[ 23.6  18.3  78.2  51.8  12.3  -3.8 -42.4]	78.2, 51.8
[ 50.5 -74.6  38.4 -70.4]	50.5, 38.4
[ -9.7  10.6 -86.0 -66.7 -54.2]	10.6, -9.7
[-88.3 -61.3 -12.3   2.6]	2.6, -12.3
[ 25.7 -56.2  41.8  84.4  88.7]	88.7, 84.4
[ -6.5 -29.9  43.4 -29.2 -65.5  -7.8]	43.4, -6.5
---
[ 78.1   9.5 -41.1 -16.7   0.1] yields -41.1, 78.1

[[-35.3 -26.6  26.0 -44.8  66.6]
 [ 68.8  83.0   4.1 -16.4  -0.3]
 [-10.2 -16.5 -28.3  18.6 -19.2]] yields 4.1, 83.0

[[ -0.4  -1.4   0.6  -1.4  -3.1  -2.0   1.0]
 [ 45.4 -10.8 -10.6 -11.3  12.0  12.0   2.1]
 [-10.2   1.9  41.3  25.7 -82.9 -23.4  58.3]] yields -11.3, 58.3

[ 58.9  33.1 -11.3 -31.1  14.3  30.3  74.8] yields -31.1, 74.8

[-17.9  43.2 -50.9  64.8  14.6] yields -50.9, 64.8

[ 2.2 18.5 -5.7 12.0 67.1 -8.9  6.3] yields 12.0, 67.1

[-52.9 -13.6 -22.8  71.5 -72.2] yields -22.8, 71.5

[ -4.0 -17.2 -13.5 -67.7 -44.8  -9.5   2.1] yields -67.7, 2.1

[[ 69.7  64.6   3.6 -26.7 -25.0 -81.2 -25.4]
 [  2.1   4.1 -34.6 -22.2  25.0  30.8  41.5]
 [ 80.6 -45.0 -41.2  41.5  47.4 -46.0 -70.7]] yields -22.2, 80.6
---
70.1	-6.8	-23.5	26.9	-15.2 --> -23.5

-44.7	-17.8	-36.5	-35.0	-10.0	-86.8	-48.9 --> -35.0

15.4	-5.0	-2.3	-14.1	53.0
22.0	-7.2	-3.5	-20.5	72.3
-14.7	4.7	2.2	13.4	-51.7
--> -3.5

80.0	71.4	75.5	-56.3	-74.4 --> 75.5

69.0	23.3	6.9	-1.3	-38.4	2.4	10.0 --> -1.3

-2.0	66.5	45.7	24.0	-50.8	-75.1	-50.4
17.5	55.9	-38.3	-67.5	-36.9	-19.1	-32.7
-77.0	50.1	23.4	8.2	59.1	-71.7	-43.2
--> -67.5

3.2	-12.4	57.6	-15.1	5.7	33.8	11.8
69.8	-22.1	-8.1	-5.4	41.0	10.6	34.6
48.1	-24.1	48.0	-10.1	39.1	-4.8	-8.4
--> -5.4

69.7	-17.7	3.8	6.4	-16.6	9.2	-13.2 --> 6.4

21.3	42.6	49.5	19.4	0.1
-15.3	3.1	14.7	79.5	-14.1
-55.6	6.2	-48.1	-35.6	-8.4
--> 14.7
---
[ 21.9   9.3  -1.3 -17.3 -35.1 -66.1] | 21.9
[-49.1 -74.3  45.9 -42.1 -28.6 -27.0 -23.2] | -49.1
[-19.1 -65.9 -69.1 -39.3  47.1  -5.1 -53.0] | -19.1
[-76.3 -82.1  25.3  74.8] | -76.3
[ 49.3  -3.0 -19.6  -4.4 -58.9 -84.7   3.9] | 49.3
[ 30.7   6.4 -38.4 -71.8   7.6 -36.4 -17.8] | 30.7
[ 33.6  64.4 -22.7   2.4   6.7 -13.9] | 33.6
[-49.8  76.9 -35.1  48.7] | -49.8
[-37.2 -65.8 -26.1  20.3  -2.2 -46.0] | -37.2
---
[[-28.6  -2.0 -31.4  15.5 -17.7 -35.0  30.7]
 [ 64.0  75.4   2.3  52.7   8.0 -42.3 -37.0]
 [ 59.0  65.6  -0.3  47.4   2.5 -38.3 -34.3]] Out: 52.7, 75.4

[-22.7 -32.5   5.1 -65.2 -12.9] Out: 5.1, 5.1

[  3.2  43.6  64.3   2.9 -21.2 -31.6 -22.7] Out: 2.9, 64.3

[  5.6 -32.8  54.9 -77.7  74.9] Out: 54.9, 74.9

[-16.9 -14.5 -39.5 -68.7  37.1] Out: -39.5, 37.1

[ -3.2 -76.7 -49.4  69.8 -18.1] Out: -49.4, 69.8
---
[-19.6   8.9 -46.5 -81.0  58.3  53.1 -22.7] out -81.0, 58.3

[-16.4 -71.7  20.5  29.5 -74.4] out 20.5, 29.5

[-35.6 -10.6   2.3   5.7   6.5  -6.2 -70.2] out 5.7, 6.5

[ 75.9  21.8 -76.3 -13.4  67.9 -23.1 -44.6] out -13.4, 75.9

[ 66.7  52.0 -56.5 -16.3  87.6] out -56.5, 87.6

[[ 13.8 -36.0 -11.5 -86.7  50.0 -32.8 -11.1]
 [ 28.7 -80.0 -13.6 -65.7  -1.9 -36.2   3.1]
 [ 31.2 -66.1  -3.5   0.9 -76.7 -18.4  44.3]] out -65.7, 50.0

[ -2.4  65.0  -4.8   5.3   1.8 -24.5 -26.4] out 5.3, 65.0

[-26.5  47.2  68.0  10.9 -46.0  38.5 -77.2] out 10.9, 68.0
---
[[-64.5 -54.0 -87.8  -3.2  14.0 -73.7]
 [-65.4  42.5 -24.2  39.8 -64.2 -55.0]
 [ 24.9  12.4 -23.6 -52.8  16.5 -44.4]] ans = -23.6

[[ 19.7 -54.0 -53.9  29.8]
 [-59.1 -29.8 -49.2 -61.2]
 [-20.5  64.8  36.9 -17.9]] ans = 36.9

[[-11.4  -5.7   0.5   8.4  12.9  13.8   9.1]
 [ 14.5  19.0  21.9  21.5  19.1  12.4   4.0]
 [ 21.2  40.2  60.0  78.2  87.2  86.6  73.1]] ans = 60.0

[[  8.5 -83.0  28.7 -30.0  63.5   3.5]
 [ 24.1 -87.4  15.5 -42.7  39.0  23.2]
 [ 63.3 -64.0 -27.9 -15.4  37.3 -46.9]] ans = -27.9

[[ 13.1   9.0 -15.0 -22.9  15.0   6.3  58.3]
 [ 77.5 -31.7 -32.4  -4.6  46.3   8.7 -80.7]
 [-69.2  71.2  77.7   7.4 -52.5 -48.4 -18.6]] ans = 77.7

[[-75.2  21.4  10.0   9.3]
 [ 14.0   9.3   4.6 -54.4]
 [ -1.3  -6.0  14.5 -18.7]] ans = 14.5

[[ -9.1  76.1  -9.2 -27.2 -10.3  -9.1]
 [ -0.5  86.0  -9.8 -13.1 -12.0  -0.5]
 [  4.2 -50.6   1.8  37.1 -23.3   4.2]] ans = 1.8

[[ 14.3 -10.5 -57.6  18.9 -46.3   1.2]
 [-31.1 -27.0 -72.3   3.4 -14.9  13.8]
 [-24.8 -37.9  -4.3 -20.0 -11.4 -40.5]] ans = -4.3

[[-44.9  52.3  23.9  42.8  -3.0]
 [ 79.1  32.7  51.6 -23.6  22.8]
 [-25.6  10.2   1.5   1.8  -8.2]] ans = 1.5
